Here is a tiny trained network, its code and every weight. The questions are about switching its units off for an input and a target symbol, where a switched-off unit gives its printed mean instead of its output.

import numpy as np


def w(rows, s, z=0):
    codes = np.array(rows[::2]) - 128.0
    scale = np.full(codes.shape[1], s)
    scale[-1] = z or s
    return codes * scale


def f(y):
    return y / 2 * (1 + np.tanh(0.7978845608 * (y + 0.044715 * y**3)))


def softmax(a):
    e = np.exp(a - a.max(-1, keepdims=True))
    return e / e.sum(-1, keepdims=True)


def log_softmax(a):
    a = a - a.max(-1, keepdims=True)
    return a - np.log(np.exp(a).sum(-1, keepdims=True))


def net(x, mask):
    ids = ['Σαβγδεζηθτψω'.index(c) for c in x.split()]
    T = len(ids)
    res = E[ids] + P[:T]
    u = 0
    for l in range(3):
        r = res
        for j in range(2):
            rows = slice(2 * j, 2 * j + 2)
            q, k, v = (r @ M[l][rows].T for M in (Q, K, V))
            z = softmax(np.where(np.tri(T) > 0, q @ k.T / 2**0.5, -1e9)) @ v
            o = O[l][rows]
            res = res + np.where(mask[u + j], z, o[:, -1]) @ o[:, :-1]
        u += 2
        y = f(res @ A[l][:, :-1].T + A[l][:, -1])
        res = res + np.where(mask[u : u + 8], y, B[l][:, -1]) @ B[l][:, :-1]
        u += 8
    return log_softmax(res[-1] @ U[:, :-1].T + U[:, -1])


Q, K, V, O, A, B = {}, {}, {}, {}, {}, {}
E = w([
[122,66,63,175,249,95,44],'Σ',
[189,199,151,129,50,102,152],'α',
[106,64,159,55,99,151,198],'β',
[181,165,102,129,177,124,121],'γ',
[164,136,65,109,157,201,171],'δ',
[165,78,110,201,37,158,137],'ε',
[181,146,84,75,93,98,135],'ζ',
[103,72,149,72,195,150,127],'η',
[123,80,198,90,191,115,101],'θ',
[98,108,150,166,151,111,120],'τ',
[156,142,93,47,94,103,116],'ψ',
[153,92,136,134,96,100,139],'ω',
],0.015)
P = w([
[156,199,186,87,147,195,67],'0',
[43,169,114,221,124,48,204],'1',
[178,24,121,144,202,1,47],'2',
[97,197,115,87,64,150,81],'3',
[163,130,104,193,205,70,165],'4',
[163,107,140,131,88,14,71],'5',
[38,110,104,125,97,180,82],'6',
[123,116,63,202,160,72,232],'7',
[234,45,180,86,73,115,87],'8',
[92,156,82,146,77,182,53],'9',
[123,96,40,200,144,69,238],'10',
[251,49,192,81,67,198,107],'11',
[42,101,81,148,58,167,84],'12',
[196,147,61,218,135,57,192],'13',
],0.0066)
Q[0] = w([
[134,90,2,161,153,125,171],'0.h1',
[92,238,184,125,118,111,186],'0.h1',
[68,170,58,172,123,76,191],'0.h2',
[132,9,37,100,126,85,207],'0.h2',
],0.0068)
K[0] = w([
[101,71,2,229,123,92,116],'0.h1',
[192,212,184,69,81,176,162],'0.h1',
[148,95,32,206,167,107,75],'0.h2',
[57,72,58,148,165,158,168],'0.h2',
],0.0069)
V[0] = w([
[179,253,183,85,139,91,212],'0.h1',
[144,133,167,132,167,27,179],'0.h1',
[223,11,87,133,150,122,84],'0.h2',
[58,165,33,136,199,235,39],'0.h2',
],0.0042)
O[0] = w([
[86,161,185,80,154,137,135,132],'0.h1',
[253,115,167,96,146,235,159,176],'0.h1',
[167,93,113,116,163,130,91,188],'0.h2',
[148,142,20,63,149,97,93,7],'0.h2',
],0.0057,0.0019)
A[0] = w([
[173,61,164,132,148,165,124,80],'0.n1',
[165,157,89,233,95,142,182,104],'0.n2',
[149,159,137,79,130,97,100,45],'0.n3',
[123,98,70,126,178,69,254,170],'0.n4',
[204,73,200,149,106,132,212,158],'0.n5',
[65,88,215,126,121,133,131,204],'0.n6',
[111,199,122,177,156,85,165,3],'0.n7',
[185,128,87,233,120,109,189,161],'0.n8',
],0.0071,0.0038)
B[0] = w([
[129,75,129,132,45,86,161,147],'0.n1',
[24,88,38,159,176,61,159,185],'0.n2',
[157,115,179,84,53,111,161,113],'0.n3',
[149,154,206,177,188,129,185,193],'0.n4',
[129,103,151,244,116,93,154,254],'0.n5',
[64,254,197,159,159,78,64,190],'0.n6',
[125,64,200,120,97,11,26,113],'0.n7',
[65,95,93,150,177,83,152,219],'0.n8',
],0.0064,0.0049)
Q[1] = w([
[187,88,46,123,106,133,109],'1.h1',
[90,71,84,173,22,249,183],'1.h1',
[201,79,75,133,101,218,145],'1.h2',
[160,91,92,253,184,6,180],'1.h2',
],0.0043)
K[1] = w([
[188,151,27,111,165,145,55],'1.h1',
[147,192,60,181,44,212,165],'1.h1',
[174,115,110,196,110,73,137],'1.h2',
[137,186,66,147,128,254,178],'1.h2',
],0.0055)
V[1] = w([
[105,191,170,95,140,74,119],'1.h1',
[217,120,147,93,157,77,148],'1.h1',
[146,150,71,207,122,122,159],'1.h2',
[83,139,164,112,118,106,2],'1.h2',
],0.0073)
O[1] = w([
[162,179,119,56,144,75,122,211],'1.h1',
[228,121,155,103,106,122,209,142],'1.h1',
[167,61,118,227,161,205,100,251],'1.h2',
[3,211,184,155,85,103,92,46],'1.h2',
],0.006,0.0022)
A[1] = w([
[54,34,248,187,240,112,205,112],'1.n1',
[110,191,32,139,138,45,122,207],'1.n2',
[127,109,49,61,254,94,105,1],'1.n3',
[142,241,56,104,158,230,65,105],'1.n4',
[4,161,154,21,68,144,4,125],'1.n5',
[18,127,210,242,77,164,118,153],'1.n6',
[114,124,137,107,113,62,51,71],'1.n7',
[104,135,184,35,242,143,111,201],'1.n8',
],0.0051,0.0038)
B[1] = w([
[211,194,121,44,116,77,166,253],'1.n1',
[138,9,141,74,236,112,104,185],'1.n2',
[74,69,170,129,50,121,96,136],'1.n3',
[199,204,88,125,225,143,40,128],'1.n4',
[50,77,198,24,185,190,99,153],'1.n5',
[130,193,136,194,139,100,63,212],'1.n6',
[236,70,165,94,45,68,86,119],'1.n7',
[52,75,3,61,53,115,232,159],'1.n8',
],0.0054,0.0061)
Q[2] = w([
[103,138,149,80,2,207,22],'2.h1',
[97,150,136,40,189,82,119],'2.h1',
[128,74,64,166,167,99,200],'2.h2',
[172,134,12,134,206,90,237],'2.h2',
],0.0058)
K[2] = w([
[151,253,185,60,128,49,111],'2.h1',
[41,65,120,136,129,100,40],'2.h1',
[127,101,36,226,153,210,67],'2.h2',
[148,3,63,129,153,205,179],'2.h2',
],0.005)
V[2] = w([
[196,118,157,71,145,119,25],'2.h1',
[110,56,80,199,29,78,122],'2.h1',
[104,122,202,111,30,95,160],'2.h2',
[138,79,164,113,133,3,22],'2.h2',
],0.0055)
O[2] = w([
[155,99,180,161,167,108,88,65],'2.h1',
[153,216,85,76,35,2,115,196],'2.h1',
[72,166,165,168,60,118,154,19],'2.h2',
[115,85,147,90,41,91,36,254],'2.h2',
],0.0063,0.0026)
A[2] = w([
[140,80,48,94,109,132,115,53],'2.n1',
[188,179,92,126,117,80,198,3],'2.n2',
[138,203,110,165,166,97,205,94],'2.n3',
[73,51,71,114,187,128,92,108],'2.n4',
[96,134,182,80,15,102,67,74],'2.n5',
[79,198,100,93,95,102,223,218],'2.n6',
[209,84,104,114,124,133,81,179],'2.n7',
[104,144,138,132,122,1,127,125],'2.n8',
],0.0078,0.0038)
B[2] = w([
[135,192,219,163,80,129,121,175],'2.n1',
[80,207,102,89,143,52,31,210],'2.n2',
[96,162,160,184,164,80,77,207],'2.n3',
[144,254,115,83,24,150,105,196],'2.n4',
[128,117,143,158,197,143,173,194],'2.n5',
[137,189,9,170,66,145,145,214],'2.n6',
[131,114,182,119,140,95,206,213],'2.n7',
[183,2,183,72,96,180,101,255],'2.n8',
],0.0064,0.0072)
U = w([
[248,41,146,69,112,94,189,254],'Σ',
[159,72,200,190,102,94,172,212],'α',
[175,247,229,220,59,160,172,195],'β',
[177,176,95,146,180,208,99,79],'γ',
[155,195,105,151,253,95,149,78],'δ',
[142,193,53,92,54,85,38,32],'ε',
[107,120,63,221,119,172,86,124],'ζ',
[33,152,92,130,79,137,235,184],'η',
[136,121,141,76,120,154,113,28],'θ',
[43,113,178,117,204,71,100,1],'τ',
[73,162,81,55,72,163,121,90],'ψ',
[69,181,148,175,176,149,15,135],'ω',
],0.0058,0.0028)

Each question gives the input, a string of symbols that net reads in full, and the target symbol t.
The units are the heads (2 rows each of Q, K, V and O) and the neurons (one row each of A and B). Each row of codes is followed by its name. A weight is (code - 128) times the scale printed after its matrix; where a second scale follows, it is the last column's (O, A, B and U).
mask holds one flag per unit, layer by layer, with each layer's heads first. A switched-off unit (its flag False) gives its mean, the last column of its rows in O or B, instead of its output. The means were averaged over made-up inputs and are rounded, as every weight is.
A unit's drop is (log p(t) with every unit on - log p(t) with that unit switched off) / (log p(t) with every unit on - log p(t) with every unit switched off).
The circuit of an input: a set's keep is (log p(t) with only the set's units on - log p(t) with every unit switched off) / (log p(t) with every unit on - log p(t) with every unit switched off). Starting from the 12 units with the biggest drops (on a tie, the unit counted first), units are removed one at a time, each time the one whose removal leaves the highest keep (on an exact tie, the one counted first), for as long as the keep stays at least 0.8.
circuit, biggest first: the units of the circuit, biggest drop first
unit that matters most: the unit with the biggest drop
k most important neurons: the k neurons with the biggest drops, biggest first
k most important neurons of layer l: the k neurons of layer l with the biggest drops, biggest first
heads that matter: for each layer, one digit per head in row order, 1 if its drop is at least 0.15 and else 0, layers parted by /
input δ τ ψ η β α δ α β ω ψ, target δ: 2 most important neurons -> (2.n8, 0.n4)
input α α ε ω τ ζ α α ζ δ δ, target δ: circuit, biggest first -> (0.n4, 2.h2, 2.n3, 1.h2)
input α α Σ α θ, target Σ: circuit, biggest first -> (2.n8, 2.h2, 1.n1)
input γ ε α η Σ τ ζ η ψ δ ζ, target δ: most important neuron of layer 0 -> (0.n4)
input θ ψ ψ α β ε τ η, target ε: heads that matter -> 00 / 00 / 10
input ψ δ ε α γ, target ε: circuit, biggest first -> (2.h1, 2.n2, 0.h1)
input δ τ ε α θ, target ε: heads that matter -> 00 / 00 / 10
input α η τ, target Σ: circuit, biggest first -> (2.n8, 2.n2, 1.n1)
input α β θ, target Σ: circuit, biggest first -> (2.n8, 1.n1)
input α β θ δ β η η τ ε ε ζ, target ε: 2 most important neurons -> (2.n2, 2.n6)
input τ β β α ζ δ Σ α ζ α α, target Σ: 2 most important neurons -> (1.n2, 2.n8)
input α ω δ γ ω, target δ: heads that matter -> 00 / 00 / 01
input Σ η ε δ β, target δ: heads that matter -> 00 / 11 / 01
input β β ε η δ β ζ α τ β β β γ τ, target δ: heads that matter -> 00 / 01 / 01
input α θ α τ, target ω: 2 most important neurons -> (0.n6, 1.n5)
input α ε Σ α α τ β η γ ψ τ α ψ γ, target Σ: unit that matters most -> 2.h2
input η α β δ, target γ: heads that matter -> 00 / 00 / 11
input δ θ γ α Σ η ψ τ β β δ β Σ Σ, target Σ: heads that matter -> 00 / 00 / 00
input η ζ α ε γ α ψ γ ε τ β α δ γ, target δ: 2 most important neurons of layer 1 -> (1.n1, 1.n6)
input τ α γ, target Σ: most important neuron of layer 1 -> (1.n6)
input η θ ζ β ω ω ε ε τ τ ω, target ε: heads that matter -> 00 / 00 / 10
input α τ η θ β δ η η θ η η, target δ: 2 most important neurons -> (0.n4, 1.n1)
input ε β Σ ζ ω α α β θ τ τ β, target β: 2 most important neurons -> (0.n6, 1.n2)
input ψ ψ ε Σ α α β ε δ δ, target γ: heads that matter -> 00 / 01 / 01
input ψ τ ε ω τ α Σ γ τ β η, target Σ: heads that matter -> 11 / 00 / 01
input α ψ ε δ τ, target δ: 2 most important neurons -> (1.n1, 0.n6)
input γ γ η η ψ β τ Σ ζ δ ζ, target δ: unit that matters most -> 0.n4
input α α ε, target Σ: 3 most important neurons -> (2.n8, 1.n2, 0.n8)
input Σ δ γ η δ α β α τ τ η, target δ: 2 most important neurons -> (0.n4, 2.n8)
